Here is a tiny trained network, its code and every weight. The questions are about switching its units off for an input and a class, where a switched-off unit gives its printed mean instead of its output.

import numpy as np


def w(rows, s, z=0):
    codes = np.array(rows[::2]) - 128.0
    scale = np.full(codes.shape[1], s)
    scale[-1] = z or s
    return codes * scale


def f(y):
    return np.maximum(y, 0)


def log_softmax(a):
    a = a - a.max(-1, keepdims=True)
    return a - np.log(np.exp(a).sum(-1, keepdims=True))


def net(x, mask):
    res = np.array(x, float).reshape(1, 7) / 4 @ E
    y = f(res @ A[0][:, :-1].T + A[0][:, -1])
    res = res + np.where(mask, y, B[0][:, -1]) @ B[0][:, :-1]
    return log_softmax(res[-1] @ U[:, :-1].T + U[:, -1])


A, B = {}, {}
E = w([
[238,180,158,143,114,118,104,141,108,131,127],'x0',
[128,128,128,128,128,127,128,128,128,127,127],'x1',
[175,43,112,95,127,237,100,82,91,137,123],'x2',
[129,113,65,247,121,148,78,141,139,121,129],'x3',
[128,128,128,128,128,128,128,128,128,127,126],'x4',
[128,129,128,128,128,128,127,128,129,125,127],'x5',
[128,128,128,128,128,128,128,128,129,128,129],'x6',
],0.012)
A[0] = w([
[138,107,142,118,125,135,141,126,136,132,117,98],'N1',
[140,136,121,131,142,121,143,123,128,136,146,101],'N2',
[110,157,127,170,129,120,115,135,149,111,132,136],'N3',
[254,185,148,143,128,117,118,129,114,121,129,148],'N4',
[48,103,116,122,134,135,133,115,121,121,131,253],'N5',
[142,132,126,106,131,117,126,122,127,130,119,99],'N6',
[155,93,146,34,128,166,137,116,104,132,134,114],'N7',
[149,94,99,150,132,160,122,125,120,134,135,62],'N8',
[107,158,118,181,122,112,123,142,127,115,125,130],'N9',
[131,136,152,54,129,118,147,126,125,127,129,251],'N10',
[171,58,117,96,125,200,113,118,119,117,127,132],'N11',
[141,88,121,179,129,165,104,123,130,140,142,61],'N12',
[133,114,91,201,131,124,121,126,122,126,127,153],'N13',
[106,176,149,88,126,83,151,135,127,134,135,195],'N14',
],0.024,0.0074)
B[0] = w([
[123,131,132,114,129,127,118,119,139,136,131,147],'N1',
[135,135,155,134,112,132,130,106,162,114,121,133],'N2',
[129,129,130,100,133,94,112,130,165,151,124,174],'N3',
[150,237,156,142,124,131,49,129,96,131,130,231],'N4',
[124,54,94,115,141,132,197,146,161,121,127,219],'N5',
[125,113,177,162,114,137,111,115,142,143,108,145],'N6',
[131,113,148,86,117,63,79,109,170,183,119,246],'N7',
[122,134,120,159,128,169,155,143,100,100,113,177],'N8',
[130,123,132,99,129,90,103,131,171,156,124,181],'N9',
[131,154,196,99,177,156,222,131,108,143,142,231],'N10',
[131,87,119,122,133,150,116,3,85,116,132,255],'N11',
[116,141,97,166,130,167,148,149,80,97,133,187],'N12',
[125,113,60,136,93,104,72,149,161,118,125,196],'N13',
[121,149,120,180,112,168,189,173,98,85,121,218],'N14',
],0.033,0.024)
U = w([
[70,79,142,154,169,184,254,226,145,93,129,254],'0',
[95,10,141,49,178,108,186,64,154,174,137,105],'1',
[84,36,61,109,108,39,138,203,246,144,117,226],'2',
[70,15,28,189,106,197,154,99,115,40,113,79],'3',
[144,215,202,191,141,178,158,221,78,108,134,107],'4',
[177,157,205,85,150,102,77,56,83,191,144,30],'5',
[162,175,117,145,83,35,34,195,183,160,127,146],'6',
[146,150,81,232,83,203,56,96,49,46,124,39],'7',
],0.005,0.0029)

Each question gives the input, the list of numbers given to net, and the class t.
The units are the neurons (one row each of A and B). Each row of codes is followed by its name. A weight is (code - 128) times the scale printed after its matrix; where a second scale follows, it is the last column's (A, B and U).
mask holds one flag per neuron, in row order. A switched-off neuron (its flag False) gives its mean, the last column of its row in B, instead of its output. The means were averaged over made-up inputs and are rounded, as every weight is.
A unit's drop is (log p(t) with every unit on - log p(t) with that unit switched off) / (log p(t) with every unit on - log p(t) with every unit switched off).
The circuit of an input: a set's keep is (log p(t) with only the set's units on - log p(t) with every unit switched off) / (log p(t) with every unit on - log p(t) with every unit switched off). Starting from the 12 units with the biggest drops (on a tie, the unit counted first), units are removed one at a time, each time the one whose removal leaves the highest keep (on an exact tie, the one counted first), for as long as the keep stays at least 0.8.
units of the circuit, in order: the units of the circuit, biggest drop first
most important unit: the unit with the biggest drop
top k neurons: the k neurons with the biggest drops, biggest first
drop when u is switched off: that unit's drop, to one decimal
input [-7,-8,-4,0,8,-3,1], class 0: most important unit => N7
input [0,1,-3,2,7,1,-4], class 2: units of the circuit, in order => (N4 N11)
input [-3,-8,-1,0,7,-7,-2], class 0: top 3 neurons => (N7 N11 N13)
input [4,5,0,-7,-1,-6,-6], class 4: top 2 neurons => (N14 N11)
input [6,-3,-1,0,2,-6,2], class 4: top 3 neurons => (N7 N11 N13)
input [6,-3,2,1,-6,5,6], class 7: top 2 neurons => (N7 N10)
input [4,-1,5,1,3,-8,0], class 7: top 2 neurons => (N10 N12)
input [2,5,0,4,-6,-7,7], class 6: top 2 neurons => (N11 N14)
input [1,-3,-1,2,2,-4,0], class 6: top 2 neurons => (N11 N5)
input [8,-4,0,-1,-4,-1,-7], class 4: top 2 neurons => (N11 N7)
input [-3,3,-7,6,-3,2,2], class 2: drop when N3 is switched off => 0.0
input [-1,1,4,8,0,7,2], class 3: drop when N4 is switched off => 1.7
input [-5,-2,-2,2,4,8,8], class 2: drop when N11 is switched off => 0.1
input [1,-6,-5,4,-3,5,-3], class 6: most important unit => N5
